Below are the code and all the weights of a small trained network. Each question names an input and a target symbol and asks about switching units off, where a switched-off unit gives its printed mean instead of its output.

import numpy as np


def w(rows, s, z=0):
    codes = np.array(rows[::2]) - 128.0
    scale = np.full(codes.shape[1], s)
    scale[-1] = z or s
    return codes * scale


def f(y):
    return np.maximum(y, 0)


def softmax(a):
    e = np.exp(a - a.max(-1, keepdims=True))
    return e / e.sum(-1, keepdims=True)


def log_softmax(a):
    a = a - a.max(-1, keepdims=True)
    return a - np.log(np.exp(a).sum(-1, keepdims=True))


def net(x, mask):
    ids = ['αδεζλπσψω'.index(c) for c in x.split()]
    T = len(ids)
    res = E[ids] + P[:T]
    q, k, v = (res @ M[0].T for M in (Q, K, V))
    z = softmax(np.where(np.tri(T) > 0, q @ k.T / 3**0.5, -1e9)) @ v
    res = res + np.where(mask[0], z, O[0][:, -1]) @ O[0][:, :-1]
    y = f(res @ A[0][:, :-1].T + A[0][:, -1])
    res = res + np.where(mask[1:13], y, B[0][:, -1]) @ B[0][:, :-1]
    return log_softmax(res[-1] @ U[:, :-1].T + U[:, -1])


Q, K, V, O, A, B = {}, {}, {}, {}, {}, {}
E = w([
[191,179,96,84,147],'α',
[122,136,254,147,133],'δ',
[181,147,108,39,120],'ε',
[179,137,133,151,164],'ζ',
[114,230,222,86,118],'λ',
[178,45,28,113,155],'π',
[32,97,127,127,169],'σ',
[22,154,93,142,189],'ψ',
[19,104,136,67,141],'ω',
],0.0086)
P = w([
[127,108,143,82,255],'0',
[118,144,131,114,148],'1',
[137,119,158,104,208],'2',
[135,154,130,128,115],'3',
[126,120,148,117,166],'4',
[139,160,121,133,93],'5',
[113,108,152,140,151],'6',
[138,165,114,137,73],'7',
[110,135,128,119,135],'8',
[150,156,120,145,67],'9',
],0.0061)
Q[0] = w([
[151,88,42,117,119],'H0',
[100,103,127,172,151],'H0',
[11,124,119,81,253],'H0',
],0.038)
K[0] = w([
[144,91,73,195,160],'H0',
[136,137,79,100,136],'H0',
[153,110,167,91,255],'H0',
],0.041)
V[0] = w([
[211,152,118,162,150],'H0',
[71,211,122,132,149],'H0',
[159,143,139,5,82],'H0',
],0.023)
O[0] = w([
[137,114,102,66,62,153],'H0',
[120,157,45,201,144,235],'H0',
[97,139,147,39,254,252],'H0',
],0.016,0.004)
A[0] = w([
[182,57,3,101,166,135],'N0',
[57,115,174,195,88,1],'N1',
[135,197,204,77,59,125],'N2',
[200,30,77,156,139,98],'N3',
[216,179,207,126,101,191],'N4',
[155,214,126,134,74,116],'N5',
[65,94,72,171,102,167],'N6',
[205,215,199,131,176,115],'N7',
[225,191,170,77,110,167],'N8',
[58,205,236,164,150,124],'N9',
[50,91,213,177,113,157],'N10',
[58,60,122,85,110,61],'N11',
],0.012,0.0066)
B[0] = w([
[139,195,175,129,26,254],'N0',
[251,205,72,171,151,150],'N1',
[189,64,126,60,71,186],'N2',
[120,77,107,141,55,160],'N3',
[152,162,97,211,194,181],'N4',
[141,53,126,181,117,165],'N5',
[53,88,145,55,165,199],'N6',
[84,80,40,103,138,241],'N7',
[95,127,214,160,195,222],'N8',
[230,109,187,81,112,231],'N9',
[70,174,164,214,122,162],'N10',
[127,151,54,202,99,184],'N11',
],0.022,0.0079)
U = w([
[129,206,70,143,82,70],'α',
[2,115,157,108,192,151],'δ',
[165,130,58,94,161,205],'ε',
[67,73,129,101,78,3],'ζ',
[76,170,206,103,122,149],'λ',
[193,121,173,154,85,119],'π',
[138,197,120,205,199,193],'σ',
[78,105,61,168,167,179],'ψ',
[105,86,190,126,205,72],'ω',
],0.006,0.0025)

Each question gives the input, a string of symbols that net reads in full, and the target symbol t.
The units are the heads (3 rows each of Q, K, V and O) and the neurons (one row each of A and B). Each row of codes is followed by its name. A weight is (code - 128) times the scale printed after its matrix; where a second scale follows, it is the last column's (O, A, B and U).
mask holds one flag per unit, heads first, then neurons. A switched-off unit (its flag False) gives its mean, the last column of its rows in O or B, instead of its output. The means were averaged over made-up inputs and are rounded, as every weight is.
A unit's drop is (log p(t) with every unit on - log p(t) with that unit switched off) / (log p(t) with every unit on - log p(t) with every unit switched off).
The circuit of an input: a set's keep is (log p(t) with only the set's units on - log p(t) with every unit switched off) / (log p(t) with every unit on - log p(t) with every unit switched off). Starting from the 12 units with the biggest drops (on a tie, the unit counted first), units are removed one at a time, each time the one whose removal leaves the highest keep (on an exact tie, the one counted first), for as long as the keep stays at least 0.8.
circuit, biggest first: the units of the circuit, biggest drop first
unit that matters most: the unit with the biggest drop
k most important neurons: the k neurons with the biggest drops, biggest first
input α δ ω π α α σ α, target λ: 2 most important neurons : (N8 N0)
input α σ ω λ ψ α λ σ, target α: 2 most important neurons : (N11 N8)
input π ζ λ ψ ζ λ π α π ω, target π: unit that matters most : H0
input α ζ ε ω δ λ, target ε: circuit, biggest first : (H0 N7 N9)
input ε ψ α ψ π λ ω α, target α: 2 most important neurons : (N0 N8)
input ω π σ α ψ ω σ λ ε, target ψ: circuit, biggest first : (H0 N9 N0)
input σ ζ ψ π λ σ ε ε ε ζ, target δ: circuit, biggest first : (H0 N7 N8)
input ε ω δ α σ λ ζ ζ, target α: circuit, biggest first : (H0 N0 N8)
input ε α σ α π ε ω ε ψ α, target δ: circuit, biggest first : (H0 N9)
input ε π ζ, target δ: circuit, biggest first : (H0 N7)
input π ζ δ ζ, target π: circuit, biggest first : (H0 N7)
input σ σ ψ α ψ ζ ψ, target σ: 2 most important neurons : (N1 N10)
input α ω δ δ σ ζ σ λ ω, target α: circuit, biggest first : (H0 N11 N8 N0)
input π ψ α σ, target π: most important neuron : (N2)
input ψ ε ψ σ α ζ ω ω, target ψ: circuit, biggest first : (N6 N1 H0 N5)
input α ψ ε ε ψ, target α: 3 most important neurons : (N11 N8 N0)
input ω ζ ζ α δ, target σ: 2 most important neurons : (N10 N2)
input ζ α λ π ω ζ σ, target ζ: circuit, biggest first : (H0 N6)
input ε λ ω, target ε: circuit, biggest first : (H0 N11 N9 N7)
input α π ε α α, target δ: circuit, biggest first : (N9 H0)
input σ α ω σ σ ψ λ δ, target ε: circuit, biggest first : (H0 N8 N9 N0)
input ζ ζ α ζ λ λ α ψ, target ζ: 2 most important neurons : (N6 N2)
input ψ λ ψ, target ψ: 2 most important neurons : (N6 N1)
input δ π ψ π α ψ α ψ, target δ: unit that matters most : N6
input λ π λ ε, target ω: circuit, biggest first : (N8 H0)
input ω ψ π λ α ζ ω, target ω: circuit, biggest first : (N9 H0 N0)
input ζ λ α ψ ω, target ζ: unit that matters most : H0
input π σ α, target ω: 2 most important neurons : (N8 N2)
input π ω α ω ζ λ λ, target ε: 3 most important neurons : (N9 N7 N8)
input ω ψ α λ ψ ζ ζ α ψ, target ω: 3 most important neurons : (N9 N0 N6)
